Each row has a class, written as a number after it.
[  34 -142   75  335  297  143 -100   22 -481 -139 -231  110 -212 -539
   89  -54   59    0  137  105  126 -165   14  -50   15  131 -169 -544
   44  -60  117  191 -373 -125  377 -118 -185   61]
11
[  40  138  -43  -39 -171 -116  232  124   -6 -153  -16   99 -244 -172
 -127  -57   64 -228  -59  145  -93   99 -265   -9    2  197   34 -115
 -278  417 -170  197   59 -283  167    4  -53   36]
11
[-298 -117   61   39  119  -22 -385  147 -230  159 -105  220 -190   73
 -187   20  310 -338  -36  -29  467 -229  150  377 -127  346 -137 -206
  113  -60  104  129 -392  136  197  -57 -244  -56]
0
[ 431   70 -194  158   88 -313 -127   85   25  -11   66    3 -228 -241
  179 -127 -211 -116  -57  -28 -273   24   74   -2  165 -182  -80  136
 -102  416  -60  -33  198 -238 -173  -10  137   99]
3
[ -96  -47   63  159  138   66  483  113 -182  251  -10  -70 -292  195
 -313  -56  113  131   17 -136   -7  -29 -308   29   35   -9  -79  204
 -283  618  -79   97 -477 -178  312   49  -90  105]
10
[ 445  -37   64 -180 -162  227 -489  269  -20  342  245 -147 -581 -560
    8   40 -199 -329  156  -13  -12 -369  114  -90  552 -215  -16  -61
  -45 -164 -102   88 -181  -65 -139 -337  114  235]
3
[ 253  -31  -57 -105  230    0 -224  -81    0  202   92 -296   -9 -226
  -32  -11 -190  183   25  -14 -317 -102 -305   11   -9  -30  -69  131
 -114 -267 -133 -220   91   12   85   41  137  -59]
1
[-102  -23   42  -44  -26  143  163 -157   92   -3  -22   69  117  -94
 -145 -105  -80   31   74   66  229  119  100   39  -56   49  177  125
   30  -85  -20   16   32  -45   71   15  -27   47]
8
[ 142 -159   16 -122 -150  342 -656 -135 -135  110   13 -129 -411 -520
  115 -311 -292 -102  233  -81  140 -202   14  135  412 -220 -344  -59
  -18  331   88   50 -216   80   -5 -372   -1  256]
3
[ 178 -145   98  189 -247  196 -253   -3 -367  -86 -158   14 -415 -899
  345 -206  -68  318   91 -143  187   23  383  191  268 -144 -263 -167
 -146  -22  261  -44 -279    4  188 -348  -27  400]
5
[ -67   33   18  374  564  167  -84   29 -379   84  -84  189    6 -167
 -305  -86  292  165   72   12  134   -4 -268  296   -4  -53 -114 -411
  -84  359   47  -28 -441  -96   97  235  -77  -15]
7
[ 243   86  -33  319  787   30 -298  -95 -310  122  -70   53 -106 -159
 -152  -55  146   78  288   72  -41 -231 -138  240   84 -104  -39 -306
  -38  193  -26 -235 -382   70  162  147    5 -108]
6
[ 230 -194  -95 -147  -98 -593 -597  -31  128  -36  325 -371   10  397
  259 -178    6   92  115  -45 -458 -164  140   38   74 -225 -321  -77
 -342  -19  350 -204 -145  220  -16 -378  203  139]
2
[ 387 -153  -72  308  199  247 -536 -115 -151 -129  -32   71 -239  -86
   -9 -230  140 -532 -187  417 -140    4  121  219 -117  169 -176 -107
 -133 -189  206 -177 -272 -316  506 -336  116   45]
2
[ 280  190   56  450  644  229 -254  -84 -349  104 -110  339   43 -393
 -290  -66  280  187  310  -93  -24 -140 -115  183   60  -65 -303 -653
   78  380 -296 -101 -484  -39  196  103 -107  182]
3
[-126 -109  -52 -105  -50  170  -30  198    3    5 -211  291 -252 -172
  -51  -29  294 -118  -71 -110  308   70  -36  421   -7  342   60  -82
   17 -112 -141   24 -104   -6  187   40 -193   27]
10
[  77  -54   42  -56   61  154   47 -177   65   11   19   60   90 -170
 -174  -79 -147   51  129   51  169   76   67  129   12   11  255  132
   31  -98  -54   24   57  -28   93  -18   63   84]
10
[ 341  -22  -24  291  606  354 -284    1 -326  -67 -166  259 -342 -310
 -114 -145   62   49  100  112   24 -126 -347  408    3  -99 -164 -403
    7  211  -50 -126 -353 -195  182  -62 -116  127]
9
[   5  -31   12 -125  -39  189  109 -110   63  -45    7  121   29 -183
 -158 -108 -129  -48  119   38  233   88   78  119  -35    5  181  110
  103  -67   29   -2   43  -67   78  -54  -11  130]
7
[ 396 -142   51  130 -302  206 -700   86  -18  -17  -57 -135 -459 -338
  272 -137 -195  -77  273   17  124   27  126  177  419 -130 -138 -521
  -21 -463   12 -103  199  -59  -15 -385   64  100]
4
[  19   24   79  -17   19  245   20 -221   63   21   41  148  119 -180
 -262 -115 -128  -82  119   57  216   56  168   40  -68  125  106   79
  108 -156  -86   38   22  -68  236  -70   51  109]
7
[ 270  270 -121  359  123  -24  240   -3 -167  -19  138   31 -305 -414
 -189 -236  -84  -70   99  107 -241 -143 -189 -130  311  -85 -207  -18
 -268  786 -178   78  -36 -268  128  151  136   -9]
5
[-401  -24  245 -276 -428  275   89  -27  126   93  -87   22 -256 -146
 -190 -115 -172  -89 -136  -62   65   62 -363  236 -106  342 -444  -35
 -107  297 -234  -49  -68  -26  351 -397 -224  123]
2
[-131 -190  -67  -46  -82  -63 -181  266  125  -70 -124  240 -220 -153
  -49  -89  195 -294   16 -163  182 -174   19  351  104  380   61  200
   47 -184  -14 -109   80  -69  183  138 -234  -20]
5
[  14   42  193   75 -212  161  501  140  -17   36   44  129   36   87
 -244   57  207  258  179 -156 -155 -186 -343 -314  168  176   64  389
 -335  -52 -378    3  -65 -144  558  131    9  266]
6
[-384  -60 -104  -38 -152  210 -154  141  -55    8 -396  309  -35 -240
 -163  -23  469 -107 -351 -149  495   71 -128  460 -125  246  -65 -145
    9  -20  -33 -172  -88    2 -122  167 -414   36]
4
[ 142 -132  319  348   21  -75 -571  -51 -391  141  158   10  -24 -554
   14   95  157 -136   15   39   36 -215  313 -171  187   78 -234  -90
 -214 -493   75   55 -249  -33  503 -172   36  287]
0
[-356  -61 -149 -119 -170 -124  -97  262   47 -108 -179  104  -67  319
   66  -48  134 -179 -276  -41  345  162   77  463 -268  379   23   48
   71   56  211  -20   77  -36   -6   13 -150  -91]
7
[ 206 -345   80  360 -159  211 -472  107   22  129 -156  -70 -472 -422
  364 -108 -223  -24  -10 -106  360  158  304  154  422    3   85 -196
 -102 -447  143 -141   40 -197   48 -333   46  241]
12
[-212  -10 -125  -66   34 -232 -446   78   66 -138 -336   84   16  -76
   81  -83  229 -200  -65   -3  202  106   65  460 -125  183  -36  208
   31  173  158   -2   19 -227   49   81 -189  -79]
4
[-160 -146  -65   15  102  222 -156  234  -52  -12 -241  172 -262  -17
  -54   -2  195 -161 -145  -36  256  -28 -105  446   41  177  100   15
   17  -88   77 -155  -31  -25   -4   55 -278  -61]
10
[  71 -158  119  230   32  541 -363   25 -240  -78 -195   65 -349 -410
  228 -250  -15   14  217  186  105   81   64  381  255  115   66 -200
 -233 -207  -19 -215  -52  -19  242 -190  -10  -84]
8
[ 193   82 -191  226  300 -106  304  -13 -109 -137   40  -55 -176  -68
 -224  -71  171  -31   11  100 -125  -29 -351  155   74 -205   44   -1
 -249  558  -14  -27  -25 -350   10  164  -73  -68]
8
[-349  -41 -101   11  -17  109 -146  204   11  -67 -228  148 -279   34
  -55  -13  198 -132 -290   -3  463  141  -54  365  -21   88  -85 -210
   -6   88  219  104 -232  -94   -3  -70 -309   38]
0
[ -71  -26   58  -24    1  180  161 -152   68   13   15   66   70  -97
 -222  -65 -128   40  123   71  189  -49   84   38  -26   54  194   94
   58 -153   45   30  -12   28  130  -31  -18   63]
5
[ 227   68  -57  189  523  534 -289 -130 -294  264  -90  331 -188 -410
 -474  -23  264  -11   66   46  116 -215 -496   86  117 -102  -53 -360
  -10   23 -291 -107 -382   37  -44  131  -76  112]
0
[ 315  232 -109  257   94   32   -3  -69 -113   23  -49  382 -184 -372
 -227  -81   90 -102  -12   -6  162  108 -123  -59   84   49  -59 -289
   28  389 -307  171 -127 -278  -54  103   66  277]
1
[-378  130   27 -317 -388  480   62  184  190   23 -187   12 -206  363
 -207  -32 -185    5 -171  184  236  275 -175  -38 -316  517   62    4
   67 -327 -111   82 -307  -56  232 -262  -42  -41]
4
[ 317   16 -102   99  631 -147 -383  -30  106  225  -61   57  126   -3
 -156   21  107  103  187   31 -227 -121 -228 -113  -57   98  116 -127
   19 -443 -195  -46 -132 -101  122  128  198  -73]
3
[ -16  -53   70  -97   -8  195    7 -236   46  -12   31   58   85 -160
 -244  -85 -148   -7  110   60  154    3  114   54  -74    2  137  206
   53 -107   10   21   42  -52   67   -9   -8   74]
9
[-341  -93  -13   38  -33   -9 -418  191  -51   -6 -371   98  -37   18
  144   68  320 -181 -167  -95  400   37  -21  566 -138  321  -87  214
   43   -5   25  -60   70 -163  269   74 -179  -49]
6
[ -13  -92  -33  -48 -322   23 -349  129  -16  137  -40  -27 -480 -119
   97 -168  -30 -144  -17   41  -54  -29   77  -98  286  -57 -209 -133
 -213   36  188  167 -185  -24 -281 -280   79   33]
1
[ -12  109   73 -278 -345  169 -166 -174  157  185  -47 -138 -181 -245
 -180 -107  213  267   57 -453  336 -189 -344   51  177  221 -264 -233
 -240   70 -512  -94 -151  287  172 -131 -197  227]
12
[-130  166  131 -537 -686   57   86  -68  201 -137  -41   89   53 -486
 -157 -101   24  155   85 -315  158    6 -514 -143   56  356  -23  182
 -153   51 -405 -283  228  166   89   24  -28  242]
11
[ 288  -74  -10  -81  184  335 -221   86 -208  170 -152  -27 -252 -412
   86    7  -49  318  313  -56  204   34 -490  328  226 -206  187 -444
  -14  -15 -148 -231 -210   60  -94  -59   -8  249]
4
[ 232   45 -106  -34  226  -99 -444  102   47  242   91 -268  -21  132
  -82   -2  -27  201  120    1 -167 -169 -182 -159  -93   59 -161 -191
    6 -559 -113 -166 -248   53  139  -76  251 -102]
4
[ 195   48  170 -209 -375 -105 -133  -41  244   45   60 -284  222  133
  113  -64 -169  464  275 -442 -230   33  -96  -10  -15   83 -427 -248
  143  218 -150 -233 -133  118  -27 -267  128  244]
12
[-236  -96   10   40 -165  379  149  -39 -161   -6 -255  393 -137 -310
 -315  142  418 -179 -222 -145  415   44   26  220 -133  253    4   86
   92 -209 -132   22 -144 -105  287   60 -395  214]
4
[ 168  215  -97 -145 -364  -20  194  -15  182  -71   88  212 -183 -175
  -41 -231 -147  -95  -90 -118 -106  -42 -292 -235  198   82 -283   79
   20  587 -230  159  107  -31 -119   45  127  191]
5
[  74   14 -347 -134  -72  103  158   26  -59 -110  -18  -18 -235  122
 -187 -211  255  292 -254  -24  -43  212    0  175 -346   39 -345 -538
 -146  278   80  202 -636  -52   21 -159  -73  163]
9
[  85   53   15  219  368  233 -466 -140 -160  162 -206  263    0 -386
  -85   55  270   97  126  -64  203   19 -276  107  105 -106 -145 -468
   32   40 -210  -11 -281  -66   59  -40  -44  284]
3
[  52  -91  -95  -41  302  -39  -90   -7   96  370  -35 -196  202  305
 -126   50   20  206   15   49 -147  -85 -245 -186  -85 -154   89  -67
  -33 -304  -64  150 -130   -6 -144  101  106  -78]
4
[ -20  -13   51  -21   38  184  157 -204  -25  -38   72   50   55 -218
 -226  -64 -196  -18  153  132  119   31   99   97  -43   41  129  116
   28  -47   14   40   23  -64  241  -39  -26   81]
1
[-122 -142 -198  133  170  104 -106   63   -5  -21 -276  310 -145   34
  -80   30  485  -63 -135 -172  363   66  -27  170  -83  140   82  106
   96 -270  -63   52 -158 -176   87  190 -193   42]
8
[ 385  244  -90 -167  -15  -12  -97  -58  -47   61  -18   91 -211 -377
 -130  -20   58   63  220 -143   16  -47 -294   50  167  -47   92  -44
  -35  389 -267 -191   37  -32 -249  125   95  193]
9
[  69   -3   72 -139  -64  184   72 -186   76   30  130  -18   60 -237
 -226  -21 -178  -22  156   42   89   -2   19   52   50   19  193  170
   17 -116  -54  -62   37  -25   95  -41   67   89]
1
[-270   33 -111 -140    1  273 -215  -60  -25   74 -359  290 -137 -457
 -122   48  306    0 -234 -232  661   96  -40  369  -81   98    0  -14
  153  -94 -108   81  -29  -36  -72   40 -281  181]
7
[-256 -133  -49  132  282  260  321 -213   43  281   22 -382  -78 -251
 -451 -323  -54  123  140   78  -22 -207 -155  -10  310 -300   -6  151
 -512  178   46    7   45  -90  171  133 -201 -270]
7
[ 282  -80  -93  119  472  356 -180   33 -336   66 -155  268 -337 -542
 -225 -119  242  211  224   20  134  -34 -406  307  122 -165  -56 -639
  -30 -174 -143  -99 -361   71  126  150 -221  118]
4
[  81   55  -29   95  407   14 -163  -90  -13  289  -91  -46  242  173
 -251  130   81  274  194  -31  -71 -180 -213 -213 -141  170  153 -169
   85 -538 -194 -218 -164  118   18  104  135 -120]
4
[ 362  127  -80 -287 -194  -10  -10   23   91   47   75   50 -238 -163
 -242  -39  157 -222   93  -67  -76 -188 -365  101  163   81  -29  -78
  -93  302 -318   21   29  -52  -40   25   21  105]
6
[ 281   85 -149   -7   60  176  156   17  -28  -70    8  297  -74 -287
  -83    3  160  147    6  -44  164   77 -291 -116  141   83  278 -257
  -24 -104 -279   11  -21  -25  -96  274  103  198]
9
[ 219  -22  -95 -136  328 -138 -124  109   52  247  131 -335   33  204
 -180    1 -112  295  292    4 -264 -174 -209  -47  -66  -43  130  -53
  -43 -347  -82 -131 -217   68   20   67  164 -182]
4
[ 189  138 -164   75   27 -222 -107  -75   78  -75 -122  112  -52  -74
 -120 -112  139 -166 -183  -43  196   23  -97  -36  -74  -55   12  100
   -2  276  -74   86  -53 -278 -241   98   -6   78]
1
[ -36  -20   57   15   66  197  194 -161   66    5    8  174  167 -124
 -260  -62  -70  -15  122   35  153   10   81  -44    2   82  191   94
   58  -77  -48   31    5  -26  197   50  -46  105]
3
[ -99  -53  -17   -7  101   26  408  -59 -119   51  132 -147 -263 -462
 -229 -276  -65  142   36   -5 -335 -147   -2  -99  149  127 -219  402
 -455  210  -66   19 -151  -45  544  118 -167  -68]
8
[ 133  -65  -84  171  297  579   83  163 -226  205 -105  109 -353  -80
 -162   50   66  207  166  -63  335  -12 -154  297  308 -288  202 -400
   61   39    4  -46 -310   30  -71   77 -170  174]
4
[  79  -39   26  -44   44  181   -2 -192   24   34   14   39   86 -186
 -208  -97 -123   36  163   85  159   52   75   73  -21   48  186   89
   55 -126  -39   -3   28  -49  189    0   54   96]
2
[ 320  216 -157 -227 -184 -109  -26  131   90  -64   14  -79 -344 -394
   68  -98 -238  167  108 -164  -43  -88 -427 -145  500   -4   81  -93
 -140  520 -166  200  179  -99 -290   51  102  167]
3
[ 246  -58  -36  158  330  264 -612 -159 -334  117 -213  146 -167 -247
   -3  -42  344   41  143  -43  216  -16 -225  277  -51 -102 -256 -535
   58   73  -84  -79 -444  -17   92  -81  -64  275]
9
[-390  -93 -136 -183 -153  343  395    9  -68   13 -177  -79 -190  101
 -395 -111  233  -41 -158  -56  237  -44 -217  384 -177 -280 -280 -129
  -61  463   51  123 -154    1 -139   40 -671  -28]
1
[  17 -282  -78  139 -103  252 -511  -87   35  218 -201   54 -164 -181
   83 -194  219  -63  -39   96   -6   99  233  -79  133  162 -169 -545
 -213 -520  129  118 -291    1   65 -359  114   76]
3
[ 357  118  -27  341  516   62 -281   57 -427  -77 -151  293 -156 -477
  -58  -57  347  237  202  -70  244   42 -196  363   63 -212 -114 -468
  -23  192   28 -170 -360 -157  232   95  -93  368]
7
[  54 -113  167 -283 -501  252    8   40   14  251  128  -43 -198 -343
 -105 -169 -171 -132   79 -130   92 -203  198 -256  244  -11   67  -74
    1 -220 -195 -110 -169  376 -457  -75  -32  -61]
4
[ 188  -94  -33   10  329  -72 -369 -119  215  269  -16 -199  140  101
  -42  -57    5  132   62  -18 -298 -102 -225 -320   -9   66   -6  -56
 -100 -557 -220  -82   -6  -14  -13  122  194 -172]
9
[ 283  -56  -82  161  615 -170 -194 -132   81  225  -21  -83  242   97
 -231  -44   63  212  207  -16 -283  -76 -370 -241  -86   22  101   67
  -43 -394 -194 -125  -97  -99  185  287  174 -122]
0
[ -63 -297   73  117 -243  363 -168  286  -70   61 -101 -181 -730 -217
  317 -217 -345  -74 -126  169   47  -21   69  160  369  169  -94 -218
 -285 -329  223   34   32  -70   88 -453  -12 -151]
8
[ 282  -10 -158  -41  397 -155 -388   -3   50  332   34 -232   12  124
 -243    0   80  251  205  -72 -275 -185 -242 -213  -92 -105  -39  -59
   -3 -445 -180 -128 -180   27  -79  123  151 -107]
2
[   4   23   13 -102  -41  133   40 -143  110   -4  -22    3  113 -163
 -195 -122 -172   32  170   80  144   58   66   84   50   34  190  112
   16  -43   10  -14   82  -52  106   21   -7   48]
4
[-187  302  104 -370 -204  181   62 -253  290   62 -265  173   41  129
 -224  -31  113   83  -82 -237  446   89 -452   98  -41   -1 -252  102
  123  535 -273  258  -31   -1   97  -31 -166  306]
6
[ 257  104  -85  126   94  -96  -88  -21  -91 -102  -66  260 -261 -241
 -187 -135  117 -144   -4   83   -9   12 -117   36  -63  -50 -120 -156
  -53  241  -99   77  -78 -266  -99   24  -12   71]
9
[ 199  -11 -250  379  376 -332  109   12 -191 -109 -289  254 -190 -299
   15 -212  296   78 -172  -67   77  -31  -82  -40  -20 -105  -67   34
 -131  233   50   55  -50 -279 -120  277 -135   10]
8
[ 167 -109  130  222  278  345  -27  -84 -372  136  -96  253  -51 -576
 -176   23  352  311  303 -185  149  -76 -258  157  212  -98  -10 -613
  -77   65 -263  -92 -397  150   55  157 -249  299]
12
[-388 -237 -165   74  136  246  271  255 -118  -65 -191  304 -440  348
 -283   18  442  -31 -230  -75  429   63 -265  376 -173  161   66  -29
   12  -90  210   97 -379    1  107  192 -317 -176]
12
[ 228 -188  169  323  -13  106 -205  204 -197   46   98  236 -420 -428
   55 -184  130  -69  -57    3  -42 -339   56 -226  443  176 -187 -302
 -259 -333   59  258 -400  -16  265 -126  139  126]
5
[-323 -156  -80  117   73  241  119  220  -13   65 -310  345 -286 -129
  -99   42  193 -107 -351 -111  524    0  108  380  -86  298   66    1
  127 -260   73  118  -89  -85  188   60 -377   96]
5
[  44  105  -55 -180  -82  244  299  127  -65   39 -119 -233 -284 -175
  -94  157  155  281  -96 -188  391  105 -346  264 -151 -139   38   28
  -17  -15  -72 -293 -388 -119  228 -143 -111  181]
4
